Below is a small trained network, with its code and all its weights. Each question gives an input and a class and asks what happens when units are switched off, that is, made to give their printed mean instead of their output.

import numpy as np


def w(rows, s, z=0):
    codes = np.array(rows[::2]) - 128.0
    scale = np.full(codes.shape[1], s)
    scale[-1] = z or s
    return codes * scale


def norm(h):
    return h / np.sqrt((h * h).mean(-1, keepdims=True) + 1e-5)


def f(y):
    return y / 2 * (1 + np.tanh(0.7978845608 * (y + 0.044715 * y**3)))


def log_softmax(a):
    a = a - a.max(-1, keepdims=True)
    return a - np.log(np.exp(a).sum(-1, keepdims=True))


def net(x, mask):
    res = np.array(x, float).reshape(1, 5) / 4 @ E
    u = 0
    for l in range(4):
        y = f(norm(res) @ A[l][:, :-1].T + A[l][:, -1])
        res = res + np.where(mask[u : u + 3], y, B[l][:, -1]) @ B[l][:, :-1]
        u += 3
    return log_softmax(norm(res)[-1] @ U[:, :-1].T + U[:, -1])


A, B = {}, {}
E = w([
[163,134,76,181,102,90,138,58,154,165,76,16],'x0',
[156,182,234,133,100,166,94,86,130,114,149,78],'x1',
[204,213,93,148,52,117,108,125,4,124,74,202],'x2',
[207,227,82,122,234,162,173,112,186,99,161,142],'x3',
[121,131,124,136,131,137,123,133,124,141,133,127],'x4',
],0.0041)
A[0] = w([
[144,139,77,156,104,104,109,86,150,152,99,78,91],'0.n1',
[109,124,161,96,140,136,147,147,86,107,155,181,108],'0.n2',
[137,178,255,123,117,164,98,71,107,109,160,70,3],'0.n3',
],0.0049,0.0021)
B[0] = w([
[171,118,164,34,153,115,98,152,84,137,161,122,200],'0.n1',
[185,141,97,89,130,91,51,91,114,152,151,44,199],'0.n2',
[143,88,122,185,157,122,58,207,254,188,28,214,251],'0.n3',
],0.0061,0.0025)
A[1] = w([
[90,127,186,58,181,155,68,173,92,89,187,201,3],'1.n1',
[79,70,152,130,142,124,139,126,157,147,163,60,47],'1.n2',
[96,57,4,110,177,65,180,167,105,149,103,178,19],'1.n3',
],0.0044,0.0024)
B[1] = w([
[167,106,135,49,149,86,110,165,191,194,141,67,199],'1.n1',
[125,149,133,145,133,123,134,88,62,115,134,166,195],'1.n2',
[182,120,228,191,133,171,40,152,254,166,61,158,250],'1.n3',
],0.0063,0.0021)
A[2] = w([
[102,157,118,66,154,136,85,161,130,129,122,113,76],'2.n1',
[31,107,150,109,175,159,200,147,175,132,160,86,7],'2.n2',
[167,126,110,186,128,90,154,52,129,175,69,1,51],'2.n3',
],0.0049,0.0017)
B[2] = w([
[170,68,66,84,108,95,175,149,134,144,110,66,168],'2.n1',
[124,223,149,157,168,90,114,120,2,120,56,139,216],'2.n2',
[139,85,138,14,167,120,95,240,158,147,213,168,248],'2.n3',
],0.0057,0.0017)
A[3] = w([
[167,251,98,115,239,210,224,163,235,66,171,146,6],'3.n1',
[1,74,195,154,254,112,163,117,197,107,155,28,76],'3.n2',
[13,39,219,140,20,109,111,192,110,133,101,88,77],'3.n3',
],0.0038,0.0017)
B[3] = w([
[17,27,133,178,58,134,166,39,123,112,157,93,226],'3.n1',
[222,255,97,122,34,123,95,202,15,122,46,198,216],'3.n2',
[112,127,65,175,193,169,233,33,169,76,185,93,255],'3.n3',
],0.0061,0.0037)
U = w([
[143,115,157,192,133,158,95,157,218,154,60,170,255],'0',
[139,225,119,133,114,122,156,149,2,116,89,157,77],'1',
[69,66,103,155,117,148,193,61,125,107,188,99,139],'2',
[167,97,125,14,158,111,117,191,140,154,198,97,69],'3',
],0.0096,0.0008)

Each question gives the input, the list of numbers given to net, and the class t.
The units are the neurons (one row each of A and B). Each row of codes is followed by its name. A weight is (code - 128) times the scale printed after its matrix; where a second scale follows, it is the last column's (A, B and U).
mask holds one flag per neuron, layer by layer. A switched-off neuron (its flag False) gives its mean, the last column of its row in B, instead of its output. The means were averaged over made-up inputs and are rounded, as every weight is.
A unit's drop is (log p(t) with every unit on - log p(t) with that unit switched off) / (log p(t) with every unit on - log p(t) with every unit switched off).
The circuit of an input: a set's keep is (log p(t) with only the set's units on - log p(t) with every unit switched off) / (log p(t) with every unit on - log p(t) with every unit switched off). Starting from all 12 units, units are removed one at a time, each time the one whose removal leaves the highest keep (on an exact tie, the one counted first), for as long as the keep stays at least 0.8.
circuit, biggest first: the units of the circuit, biggest drop first
top k neurons: the k neurons with the biggest drops, biggest first
top k neurons in layer l: the k neurons of layer l with the biggest drops, biggest first
drop of u: that unit's drop, to one decimal
input [0,4,-7,-1,-2], class 1: top 2 neurons	[3.n2 1.n3]
input [1,7,3,-1,-5], class 0: circuit, biggest first	[0.n3]
input [2,-5,5,-4,8], class 0: top 2 neurons in layer 1	[1.n3 1.n2]
input [7,5,-8,6,1], class 1: top 2 neurons	[3.n2 2.n2]
input [0,5,-8,4,-1], class 1: top 2 neurons	[3.n2 1.n3]
input [0,3,-4,4,-6], class 1: top 3 neurons	[3.n2 1.n3 3.n3]
input [-6,-6,-7,5,5], class 1: circuit, biggest first	[3.n2 2.n2]
input [1,-1,6,-8,6], class 2: top 2 neurons	[3.n3 3.n2]
input [7,-5,-1,5,-3], class 3: top 2 neurons in layer 0	[0.n3 0.n1]
input [5,3,5,6,-8], class 2: circuit, biggest first	[3.n1 3.n2 0.n2]
input [5,6,-7,-6,-2], class 1: circuit, biggest first	[3.n2 1.n3]
input [-6,4,-1,7,3], class 2: top 2 neurons	[3.n1 0.n1]
input [8,6,-4,3,-4], class 3: top 2 neurons	[2.n3 1.n3]
input [3,3,-4,-2,-1], class 1: circuit, biggest first	[3.n2]
input [-6,0,2,-4,-7], class 3: top 2 neurons	[1.n1 3.n1]
input [2,5,-3,6,-7], class 2: top 2 neurons	[3.n1 1.n3]
input [0,-8,-3,-6,-1], class 0: top 2 neurons	[1.n3 3.n1]
input [2,7,7,5,-7], class 0: top 3 neurons	[0.n3 3.n2 2.n2]
input [5,8,7,-3,7], class 0: drop of 1.n2	0.1
input [0,6,4,-4,4], class 0: drop of 0.n3	1.6
input [-8,4,4,5,-4], class 3: circuit, biggest first	[1.n1]
